Below are the code and all the weights of a small trained network. Each question names an input and a class and asks about switching units off, where a switched-off unit gives its printed mean instead of its output.

import numpy as np


def w(rows, s, z=0):
    codes = np.array(rows[::2]) - 128.0
    scale = np.full(codes.shape[1], s)
    scale[-1] = z or s
    return codes * scale


def f(y):
    return np.maximum(y, 0)


def log_softmax(a):
    a = a - a.max(-1, keepdims=True)
    return a - np.log(np.exp(a).sum(-1, keepdims=True))


def net(x, mask):
    res = np.array(x, float).reshape(1, 6) / 4 @ E
    y = f(res @ A[0][:, :-1].T + A[0][:, -1])
    res = res + np.where(mask, y, B[0][:, -1]) @ B[0][:, :-1]
    return log_softmax(res[-1] @ U[:, :-1].T + U[:, -1])


A, B = {}, {}
E = w([
[128,128,128,128,128],'x0',
[254,149,116,183,87],'x1',
[134,225,175,139,193],'x2',
[128,129,127,128,128],'x3',
[96,198,120,90,46],'x4',
[128,128,128,129,128],'x5',
],0.0085)
A[0] = w([
[47,62,145,116,107,194],'n1',
[116,120,140,147,123,136],'n2',
[160,44,132,170,240,253],'n3',
[113,50,110,135,61,230],'n4',
[7,179,161,108,226,170],'n5',
[139,120,128,118,108,141],'n6',
[246,65,125,169,8,131],'n7',
[93,193,127,112,36,147],'n8',
[125,131,125,139,157,121],'n9',
[27,35,105,115,97,215],'n10',
[88,202,114,116,34,148],'n11',
[89,195,124,114,34,156],'n12',
[218,189,140,141,143,90],'n13',
[150,87,131,138,183,198],'n14',
[228,204,126,176,132,81],'n15',
[128,250,146,156,222,155],'n16',
],0.014,0.0046)
B[0] = w([
[124,129,198,88,137,200],'n1',
[127,124,127,124,133,133],'n2',
[22,16,117,150,125,226],'n3',
[187,51,114,50,110,199],'n4',
[66,188,18,73,117,247],'n5',
[145,120,123,125,126,141],'n6',
[184,85,4,185,121,225],'n7',
[204,192,128,113,130,187],'n8',
[108,134,134,136,114,142],'n9',
[112,98,225,62,138,223],'n10',
[207,198,130,112,134,191],'n11',
[207,188,134,102,139,190],'n12',
[135,106,203,187,129,177],'n13',
[78,81,129,138,111,177],'n14',
[153,115,220,208,129,191],'n15',
[38,234,136,208,141,217],'n16',
],0.035,0.014)
U = w([
[74,40,192,59,116,254],'0',
[121,31,3,140,77,113],'1',
[17,126,25,124,119,120],'2',
[69,85,213,194,133,151],'3',
[181,141,201,28,133,171],'4',
[224,123,10,116,90,45],'5',
[122,227,32,95,135,57],'6',
[175,183,214,174,145,128],'7',
],0.0052,0.001)

Each question gives the input, the list of numbers given to net, and the class t.
The units are the neurons (one row each of A and B). Each row of codes is followed by its name. A weight is (code - 128) times the scale printed after its matrix; where a second scale follows, it is the last column's (A, B and U).
mask holds one flag per neuron, in row order. A switched-off neuron (its flag False) gives its mean, the last column of its row in B, instead of its output. The means were averaged over made-up inputs and are rounded, as every weight is.
A unit's drop is (log p(t) with every unit on - log p(t) with that unit switched off) / (log p(t) with every unit on - log p(t) with every unit switched off).
The circuit of an input: a set's keep is (log p(t) with only the set's units on - log p(t) with every unit switched off) / (log p(t) with every unit on - log p(t) with every unit switched off). Starting from the 12 units with the biggest drops (on a tie, the unit counted first), units are removed one at a time, each time the one whose removal leaves the highest keep (on an exact tie, the one counted first), for as long as the keep stays at least 0.8.
circuit, biggest first: the units of the circuit, biggest drop first
unit that matters most: the unit with the biggest drop
k most important neurons: the k neurons with the biggest drops, biggest first
drop of u: that unit's drop, to one decimal
input [3,-8,6,-8,1,8], class 6: unit that matters most	n3
input [-4,2,-7,5,1,-4], class 5: circuit, biggest first	[n7, n3]
input [2,6,0,5,1,8], class 5: circuit, biggest first	[n7, n3]
input [-8,2,0,1,-4,-4], class 1: 2 most important neurons	[n10, n16]
input [8,-1,1,-4,4,8], class 6: 2 most important neurons	[n10, n15]
input [5,2,0,5,7,-6], class 5: 3 most important neurons	[n10, n16, n1]
input [3,-4,0,7,-7,6], class 0: 3 most important neurons	[n7, n16, n10]
input [-8,7,0,1,0,-5], class 1: 3 most important neurons	[n7, n10, n16]
input [-5,7,2,-4,-6,-1], class 3: 2 most important neurons	[n15, n13]
input [1,0,-6,7,0,4], class 0: 2 most important neurons	[n10, n5]
input [7,4,-1,3,7,2], class 5: drop of n7	0.1
input [6,4,5,-8,2,-5], class 7: drop of n3	0.1
input [5,4,6,2,1,-3], class 7: drop of n3	1.0
input [3,3,1,5,7,-8], class 7: unit that matters most	n5
input [-7,3,-4,8,1,5], class 5: drop of n3	0.8
